Here is a tiny trained network, its code and every weight. The questions are about switching its units off for an input and a target symbol, where a switched-off unit gives its printed mean instead of its output.

import numpy as np


def w(rows, s, z=0):
    codes = np.array(rows[::2]) - 128.0
    scale = np.full(codes.shape[1], s)
    scale[-1] = z or s
    return codes * scale


def norm(h):
    return h / np.sqrt((h * h).mean(-1, keepdims=True) + 1e-5)


def f(y):
    return np.maximum(y, 0)


def softmax(a):
    e = np.exp(a - a.max(-1, keepdims=True))
    return e / e.sum(-1, keepdims=True)


def log_softmax(a):
    a = a - a.max(-1, keepdims=True)
    return a - np.log(np.exp(a).sum(-1, keepdims=True))


def net(x, mask):
    ids = ['ΓΣαβδεζθμψ'.index(c) for c in x.split()]
    T = len(ids)
    res = E[ids] + P[:T]
    u = 0
    for l in range(2):
        q, k, v = (norm(res) @ M[l].T for M in (Q, K, V))
        z = softmax(np.where(np.tri(T) > 0, q @ k.T / 3**0.5, -1e9)) @ v
        res = res + np.where(mask[u], z, O[l][:, -1]) @ O[l][:, :-1]
        u += 1
        y = f(norm(res) @ A[l][:, :-1].T + A[l][:, -1])
        res = res + np.where(mask[u : u + 8], y, B[l][:, -1]) @ B[l][:, :-1]
        u += 8
    return log_softmax(norm(res)[-1] @ U[:, :-1].T + U[:, -1])


Q, K, V, O, A, B = {}, {}, {}, {}, {}, {}
E = w([
[124,191,133,34,102,179],'Γ',
[41,249,184,129,91,176],'Σ',
[96,35,134,94,206,101],'α',
[179,216,122,158,94,125],'β',
[80,218,116,141,106,235],'δ',
[65,234,238,128,153,192],'ε',
[138,172,68,133,85,198],'ζ',
[14,98,78,181,152,142],'θ',
[148,101,144,119,147,169],'μ',
[196,124,45,83,133,91],'ψ',
],0.014)
P = w([
[210,134,62,105,173,20],'0',
[98,151,230,165,80,238],'1',
[189,139,213,126,180,133],'2',
[120,104,85,99,133,109],'3',
[97,149,254,181,66,242],'4',
[215,144,190,166,190,54],'5',
[111,93,117,122,112,82],'6',
],0.0097)
Q[0] = w([
[193,98,254,178,90,113],'L0H1',
[111,81,130,251,138,122],'L0H1',
[99,99,158,146,101,230],'L0H1',
],0.0096)
K[0] = w([
[152,187,52,212,166,9],'L0H1',
[205,155,148,178,123,149],'L0H1',
[152,190,3,186,75,172],'L0H1',
],0.0064)
V[0] = w([
[89,186,164,177,220,127],'L0H1',
[113,165,29,2,30,233],'L0H1',
[143,116,158,204,21,67],'L0H1',
],0.0036)
O[0] = w([
[174,97,142,129,87,137,238],'L0H1',
[147,111,141,160,111,52,254],'L0H1',
[145,136,1,81,189,153,107],'L0H1',
],0.0077,0.00088)
A[0] = w([
[57,102,68,193,191,120,147],'L0N1',
[94,168,176,44,183,126,243],'L0N2',
[39,136,127,129,124,111,107],'L0N3',
[104,47,103,47,114,43,254],'L0N4',
[64,103,68,125,50,89,124],'L0N5',
[197,2,161,111,140,155,75],'L0N6',
[119,78,197,172,222,131,59],'L0N7',
[166,205,175,139,125,124,180],'L0N8',
],0.0089,0.0031)
B[0] = w([
[118,157,155,149,58,51,170],'L0N1',
[244,111,113,134,140,52,181],'L0N2',
[198,30,139,125,100,176,156],'L0N3',
[2,115,132,77,187,135,167],'L0N4',
[217,159,40,30,124,223,157],'L0N5',
[112,247,139,72,44,174,152],'L0N6',
[171,156,90,173,122,202,162],'L0N7',
[114,38,152,80,158,175,254],'L0N8',
],0.0083,0.0085)
Q[1] = w([
[247,36,31,126,245,158],'L1H1',
[129,216,190,96,1,228],'L1H1',
[127,127,33,156,88,128],'L1H1',
],0.0073)
K[1] = w([
[131,136,209,181,85,251],'L1H1',
[141,253,104,212,213,31],'L1H1',
[74,108,134,181,117,142],'L1H1',
],0.008)
V[1] = w([
[136,13,203,112,181,129],'L1H1',
[28,88,104,123,90,99],'L1H1',
[138,152,139,68,2,126],'L1H1',
],0.0077)
O[1] = w([
[232,106,179,145,121,104,137],'L1H1',
[155,60,82,137,144,163,3],'L1H1',
[121,68,50,2,29,61,184],'L1H1',
],0.0079,0.0048)
A[1] = w([
[161,102,151,209,191,198,186],'L1N1',
[120,124,157,163,57,130,97],'L1N2',
[181,115,163,125,125,143,181],'L1N3',
[110,45,129,112,167,224,158],'L1N4',
[99,220,142,236,167,115,62],'L1N5',
[45,133,4,127,165,83,251],'L1N6',
[93,111,198,33,155,91,144],'L1N7',
[184,174,154,108,143,193,140],'L1N8',
],0.011,0.0026)
B[1] = w([
[110,153,41,120,254,126,176],'L1N1',
[193,156,209,54,171,140,170],'L1N2',
[109,144,84,170,101,127,221],'L1N3',
[116,102,123,145,55,4,188],'L1N4',
[151,194,7,119,155,54,155],'L1N5',
[160,86,166,171,118,160,191],'L1N6',
[78,165,140,159,129,157,223],'L1N7',
[123,85,121,161,90,108,255],'L1N8',
],0.0099,0.0082)
U = w([
[120,152,181,17,119,66,168],'Γ',
[207,126,197,48,130,84,69],'Σ',
[40,115,215,140,141,116,208],'α',
[168,183,51,105,149,47,103],'β',
[80,142,66,201,151,134,17],'δ',
[199,124,183,184,131,114,110],'ε',
[214,154,88,81,98,230,121],'ζ',
[88,61,92,122,84,61,145],'θ',
[58,250,94,121,117,189,105],'μ',
[159,157,146,119,205,187,255],'ψ',
],0.012,0.0037)

Each question gives the input, a string of symbols that net reads in full, and the target symbol t.
The units are the heads (3 rows each of Q, K, V and O) and the neurons (one row each of A and B). Each row of codes is followed by its name. A weight is (code - 128) times the scale printed after its matrix; where a second scale follows, it is the last column's (O, A, B and U).
mask holds one flag per unit, layer by layer, with each layer's heads first. A switched-off unit (its flag False) gives its mean, the last column of its rows in O or B, instead of its output. The means were averaged over made-up inputs and are rounded, as every weight is.
A unit's drop is (log p(t) with every unit on - log p(t) with that unit switched off) / (log p(t) with every unit on - log p(t) with every unit switched off).
The circuit of an input: a set's keep is (log p(t) with only the set's units on - log p(t) with every unit switched off) / (log p(t) with every unit on - log p(t) with every unit switched off). Starting from the 12 units with the biggest drops (on a tie, the unit counted first), units are removed one at a time, each time the one whose removal leaves the highest keep (on an exact tie, the one counted first), for as long as the keep stays at least 0.8.
units of the circuit, in order: the units of the circuit, biggest drop first
k most important neurons: the k neurons with the biggest drops, biggest first
k most important neurons of layer l: the k neurons of layer l with the biggest drops, biggest first
input θ ε θ β β θ, target ε: 3 most important neurons -> [L0N1 L1N6 L0N5]
input Γ ζ β μ Γ, target ε: 2 most important neurons -> [L0N4 L0N2]
input β ψ α θ ζ, target μ: 2 most important neurons -> [L0N3 L0N1]
input β β θ θ β ζ β, target ζ: most important neuron of layer 0 -> [L0N4]
input Γ θ ψ ζ β α, target μ: 4 most important neurons -> [L0N6 L0N4 L0N8 L0N7]
input ε δ ζ θ β, target ψ: units of the circuit, in order -> [L1H1 L1N1 L0N8]
input Γ ζ β β α, target ε: units of the circuit, in order -> [L0N7 L0N2]
input α β θ β θ δ α, target α: units of the circuit, in order -> [L0N4 L1N7]
input θ Γ β θ Γ, target θ: 3 most important neurons -> [L0N8 L0N1 L1N4]
input ψ μ β β β, target β: 2 most important neurons of layer 1 -> [L1N1 L1N4]
input ζ β Γ μ β ε ζ, target ζ: 2 most important neurons -> [L0N8 L1N4]
input β ε β β, target ε: 2 most important neurons -> [L0N6 L0N1]
input θ β ψ β μ, target θ: 2 most important neurons -> [L1N4 L0N1]
input Γ θ β δ, target θ: units of the circuit, in order -> [L1N4]
input θ ε θ δ Γ, target θ: units of the circuit, in order -> [L1H1 L0N1 L1N4]
input β ε μ θ β, target μ: 3 most important neurons of layer 1 -> [L1N5 L1N1 L1N6]
input Γ ζ β Γ β Γ ψ, target Γ: units of the circuit, in order -> [L0N4 L1N8]
input β δ μ, target ζ: 2 most important neurons of layer 0 -> [L0N6 L0N7]
input β μ Γ α ψ, target μ: units of the circuit, in order -> [L1H1 L0N6]
input α β μ β β, target δ: 3 most important neurons -> [L0N4 L1N1 L0N8]
input θ μ μ δ β, target θ: 2 most important neurons -> [L0N1 L1N4]
input β β β θ θ θ, target β: units of the circuit, in order -> [L1N5 L0N8]
